Here is a tiny trained network, its code and every weight. The questions are about switching its units off for an input and a class, where a switched-off unit gives its printed mean instead of its output.

import numpy as np


def w(rows, s, z=0):
    codes = np.array(rows[::2]) - 128.0
    scale = np.full(codes.shape[1], s)
    scale[-1] = z or s
    return codes * scale


def f(y):
    return y / 2 * (1 + np.tanh(0.7978845608 * (y + 0.044715 * y**3)))


def log_softmax(a):
    a = a - a.max(-1, keepdims=True)
    return a - np.log(np.exp(a).sum(-1, keepdims=True))


def net(x, mask):
    res = np.array(x, float).reshape(1, 5) / 4 @ E
    y = f(res @ A[0][:, :-1].T + A[0][:, -1])
    res = res + np.where(mask, y, B[0][:, -1]) @ B[0][:, :-1]
    return log_softmax(res[-1] @ U[:, :-1].T + U[:, -1])


A, B = {}, {}
E = w([
[73,127,152,145,1,63,167],'x0',
[79,150,100,207,130,171,131],'x1',
[119,59,29,210,151,62,74],'x2',
[114,126,169,222,172,152,95],'x3',
[193,70,158,122,126,175,189],'x4',
],0.0082)
A[0] = w([
[120,91,112,137,160,57,62,127],'N0',
[85,141,179,155,135,136,84,253],'N1',
[110,31,207,126,59,73,119,240],'N2',
[170,136,77,67,154,120,119,151],'N3',
[158,177,55,178,69,103,172,161],'N4',
[201,147,106,114,103,124,116,176],'N5',
[92,153,199,90,97,156,165,253],'N6',
[81,174,128,146,85,134,57,218],'N7',
[148,113,178,101,107,176,189,153],'N8',
[184,87,91,199,250,144,115,247],'N9',
[66,122,114,137,131,59,118,228],'N10',
[143,38,108,153,72,73,210,212],'N11',
[100,121,144,106,79,66,112,50],'N12',
[120,111,94,155,82,150,151,209],'N13',
[172,101,68,146,205,197,111,209],'N14',
[44,100,69,187,142,143,112,112],'N15',
[113,124,169,112,145,136,136,111],'N16',
],0.011,0.0037)
B[0] = w([
[173,117,119,200,111,61,209,186],'N0',
[111,155,181,192,136,105,108,163],'N1',
[64,173,170,128,96,172,73,195],'N2',
[85,119,139,48,57,85,104,169],'N3',
[55,96,41,45,130,109,127,168],'N4',
[62,114,137,75,76,124,121,151],'N5',
[152,158,154,142,101,87,168,194],'N6',
[69,56,99,169,131,92,36,173],'N7',
[165,169,165,120,83,106,159,182],'N8',
[118,47,174,129,183,62,171,251],'N9',
[141,123,91,183,130,66,94,187],'N10',
[1,123,152,115,125,105,81,204],'N11',
[121,55,51,187,169,157,112,159],'N12',
[100,48,125,113,122,84,110,159],'N13',
[76,79,185,71,222,84,52,220],'N14',
[108,89,100,79,144,81,181,192],'N15',
[166,156,158,156,154,192,191,136],'N16',
],0.0082,0.013)
U = w([
[255,146,16,83,141,64,124,5],'0',
[152,187,207,141,51,166,149,53],'1',
[164,134,171,120,154,157,100,42],'2',
[71,157,165,220,114,110,44,31],'3',
[112,76,166,151,174,168,90,14],'4',
[46,102,99,45,98,118,67,183],'5',
[121,114,173,152,114,67,127,253],'6',
],0.0096,0.0041)

Each question gives the input, the list of numbers given to net, and the class t.
The units are the neurons (one row each of A and B). Each row of codes is followed by its name. A weight is (code - 128) times the scale printed after its matrix; where a second scale follows, it is the last column's (A, B and U).
mask holds one flag per neuron, in row order. A switched-off neuron (its flag False) gives its mean, the last column of its row in B, instead of its output. The means were averaged over made-up inputs and are rounded, as every weight is.
A unit's drop is (log p(t) with every unit on - log p(t) with that unit switched off) / (log p(t) with every unit on - log p(t) with every unit switched off).
The circuit of an input: a set's keep is (log p(t) with only the set's units on - log p(t) with every unit switched off) / (log p(t) with every unit on - log p(t) with every unit switched off). Starting from the 12 units with the biggest drops (on a tie, the unit counted first), units are removed one at a time, each time the one whose removal leaves the highest keep (on an exact tie, the one counted first), for as long as the keep stays at least 0.8.
units of the circuit, in order: the units of the circuit, biggest drop first
k most important neurons: the k neurons with the biggest drops, biggest first
drop when u is switched off: that unit's drop, to one decimal
input [-7,-7,4,-5,-6], class 0: units of the circuit, in order : [N11]
input [8,5,-3,1,-4], class 3: units of the circuit, in order : [N1, N7]
input [6,0,-8,-4,-5], class 1: units of the circuit, in order : [N6, N14, N9]
input [7,7,-5,-5,6], class 1: units of the circuit, in order : [N8, N14]
input [-3,2,-7,4,-8], class 3: 2 most important neurons : [N7, N1]
input [3,-7,-3,-6,6], class 1: 2 most important neurons : [N8, N14]
input [8,1,5,4,3], class 5: 2 most important neurons : [N4, N15]
input [2,0,8,-1,6], class 5: 2 most important neurons : [N11, N4]
input [7,-3,-8,0,-6], class 3: 3 most important neurons : [N7, N12, N2]
input [7,-4,8,8,5], class 3: 2 most important neurons : [N2, N11]
input [-7,-5,5,-1,-8], class 6: 2 most important neurons : [N0, N9]
input [-5,-6,-4,2,-6], class 2: 2 most important neurons : [N11, N4]
input [5,5,-6,-2,-2], class 3: drop when N9 is switched off : 0.3
input [5,3,7,0,4], class 5: units of the circuit, in order : [N4]
input [0,5,-8,8,-2], class 1: drop when N14 is switched off : 0.3
input [-7,6,-3,1,0], class 4: drop when N14 is switched off : 0.2
